Below are the code and all the weights of a small trained network. Each question names an input and a target symbol and asks about switching units off, where a switched-off unit gives its printed mean instead of its output.

import numpy as np


def w(rows, s, z=0):
    codes = np.array(rows[::2]) - 128.0
    scale = np.full(codes.shape[1], s)
    scale[-1] = z or s
    return codes * scale


def norm(h):
    return h / np.sqrt((h * h).mean(-1, keepdims=True) + 1e-5)


def f(y):
    return np.maximum(y, 0)


def softmax(a):
    e = np.exp(a - a.max(-1, keepdims=True))
    return e / e.sum(-1, keepdims=True)


def log_softmax(a):
    a = a - a.max(-1, keepdims=True)
    return a - np.log(np.exp(a).sum(-1, keepdims=True))


def net(x, mask):
    ids = ['αγζηθλμπστψ'.index(c) for c in x.split()]
    T = len(ids)
    res = E[ids] + P[:T]
    r = norm(res)
    for j in range(2):
        rows = slice(3 * j, 3 * j + 3)
        q, k, v = (r @ M[0][rows].T for M in (Q, K, V))
        z = softmax(np.where(np.tri(T) > 0, q @ k.T / 3**0.5, -1e9)) @ v
        o = O[0][rows]
        res = res + np.where(mask[j], z, o[:, -1]) @ o[:, :-1]
    y = f(norm(res) @ A[0][:, :-1].T + A[0][:, -1])
    res = res + np.where(mask[2:14], y, B[0][:, -1]) @ B[0][:, :-1]
    return log_softmax(norm(res)[-1] @ U[:, :-1].T + U[:, -1])


Q, K, V, O, A, B = {}, {}, {}, {}, {}, {}
E = w([
[130,138,199,66],'α',
[148,88,156,212],'γ',
[140,95,156,195],'ζ',
[71,157,68,137],'η',
[161,140,137,124],'θ',
[31,174,182,35],'λ',
[130,113,123,164],'μ',
[51,153,117,94],'π',
[96,131,111,132],'σ',
[146,213,2,248],'τ',
[72,101,186,157],'ψ',
],0.018)
P = w([
[143,106,96,94],'0',
[152,243,119,169],'1',
[114,131,142,122],'2',
[119,134,145,120],'3',
[151,223,113,181],'4',
[106,130,124,136],'5',
[113,135,151,108],'6',
[151,223,114,179],'7',
[110,135,108,139],'8',
[115,139,151,104],'9',
[165,250,121,144],'10',
[107,132,106,142],'11',
[118,139,147,102],'12',
[148,232,127,176],'13',
],0.014)
Q[0] = w([
[113,90,80,94],'h1',
[97,2,121,92],'h1',
[148,40,118,92],'h1',
[85,31,148,105],'h2',
[84,100,62,176],'h2',
[213,92,75,88],'h2',
],0.016)
K[0] = w([
[61,172,191,113],'h1',
[123,237,179,198],'h1',
[123,163,154,168],'h1',
[42,114,250,171],'h2',
[66,128,88,201],'h2',
[168,204,152,162],'h2',
],0.014)
V[0] = w([
[101,148,45,238],'h1',
[85,195,78,75],'h1',
[254,80,17,124],'h1',
[106,192,120,245],'h2',
[90,89,42,139],'h2',
[220,242,124,68],'h2',
],0.0081)
O[0] = w([
[195,193,105,114,178],'h1',
[3,154,65,78,130],'h1',
[168,54,105,112,68],'h1',
[181,200,163,213,191],'h2',
[182,202,74,125,143],'h2',
[60,94,101,185,4],'h2',
],0.0073,0.0029)
A[0] = w([
[82,135,116,221,30],'n1',
[56,135,103,104,155],'n2',
[175,99,113,160,2],'n3',
[121,182,50,167,117],'n4',
[68,148,127,166,147],'n5',
[199,175,82,103,86],'n6',
[86,113,88,84,10],'n7',
[90,130,93,98,30],'n8',
[104,126,248,108,102],'n9',
[119,217,128,105,191],'n10',
[165,160,144,179,96],'n11',
[75,6,37,193,118],'n12',
],0.011,0.0031)
B[0] = w([
[54,110,145,53,173],'n1',
[151,75,149,117,179],'n2',
[179,129,154,136,137],'n3',
[91,159,145,176,197],'n4',
[181,130,95,87,191],'n5',
[175,83,121,111,177],'n6',
[119,196,164,160,142],'n7',
[145,177,114,132,140],'n8',
[134,149,89,187,241],'n9',
[120,64,80,158,254],'n10',
[164,66,133,99,199],'n11',
[101,46,120,255,186],'n12',
],0.01,0.0073)
U = w([
[76,85,182,117,171],'α',
[149,129,154,128,95],'γ',
[152,113,154,124,116],'ζ',
[112,144,47,138,31],'η',
[89,8,93,181,2],'θ',
[90,162,157,96,166],'λ',
[189,95,87,89,240],'μ',
[75,154,79,100,165],'π',
[119,97,7,135,1],'σ',
[139,170,76,156,31],'τ',
[109,217,203,196,158],'ψ',
],0.011,0.0043)

Each question gives the input, a string of symbols that net reads in full, and the target symbol t.
The units are the heads (3 rows each of Q, K, V and O) and the neurons (one row each of A and B). Each row of codes is followed by its name. A weight is (code - 128) times the scale printed after its matrix; where a second scale follows, it is the last column's (O, A, B and U).
mask holds one flag per unit, heads first, then neurons. A switched-off unit (its flag False) gives its mean, the last column of its rows in O or B, instead of its output. The means were averaged over made-up inputs and are rounded, as every weight is.
A unit's drop is (log p(t) with every unit on - log p(t) with that unit switched off) / (log p(t) with every unit on - log p(t) with every unit switched off).
The circuit of an input: a set's keep is (log p(t) with only the set's units on - log p(t) with every unit switched off) / (log p(t) with every unit on - log p(t) with every unit switched off). Starting from the 12 units with the biggest drops (on a tie, the unit counted first), units are removed one at a time, each time the one whose removal leaves the highest keep (on an exact tie, the one counted first), for as long as the keep stays at least 0.8.
units of the circuit, in order: the units of the circuit, biggest drop first
unit that matters most: the unit with the biggest drop
heads that matter: for each layer, one digit per head in row order, 1 if its drop is at least 0.15 and else 0, layers parted by /
drop of u: that unit's drop, to one decimal
input θ θ μ α γ ψ λ ψ ψ ψ ψ ψ ψ ψ, target θ: units of the circuit, in order -> (h1)
input θ θ μ η θ γ π μ ψ μ ψ θ τ, target θ: units of the circuit, in order -> (h1 n12)
input θ θ θ α μ, target θ: heads that matter -> 00
input θ α γ ψ ψ ψ α τ μ λ γ, target θ: heads that matter -> 01
input μ π ψ λ ψ α ζ η, target μ: units of the circuit, in order -> (h1 n6)
input μ θ π μ ψ μ μ ψ μ η ψ α η α, target μ: heads that matter -> 00
input ψ ψ θ ζ θ ζ ζ θ, target ψ: heads that matter -> 11
input μ μ λ θ τ ψ α α θ ψ η, target μ: heads that matter -> 10
input ψ σ θ ψ ψ ψ, target ψ: heads that matter -> 01
input σ θ ψ ψ μ ψ η ψ λ θ, target θ: heads that matter -> 01
input γ ψ α θ ψ θ ψ, target ψ: drop of n9 -> 0.2
input θ α α ψ ψ η μ θ λ ψ ψ α α σ, target θ: drop of h1 -> 0.2
input ψ λ ψ ψ θ, target ψ: drop of h1 -> 0.3
input θ μ ψ μ θ ψ μ θ α τ ψ, target θ: unit that matters most -> h2
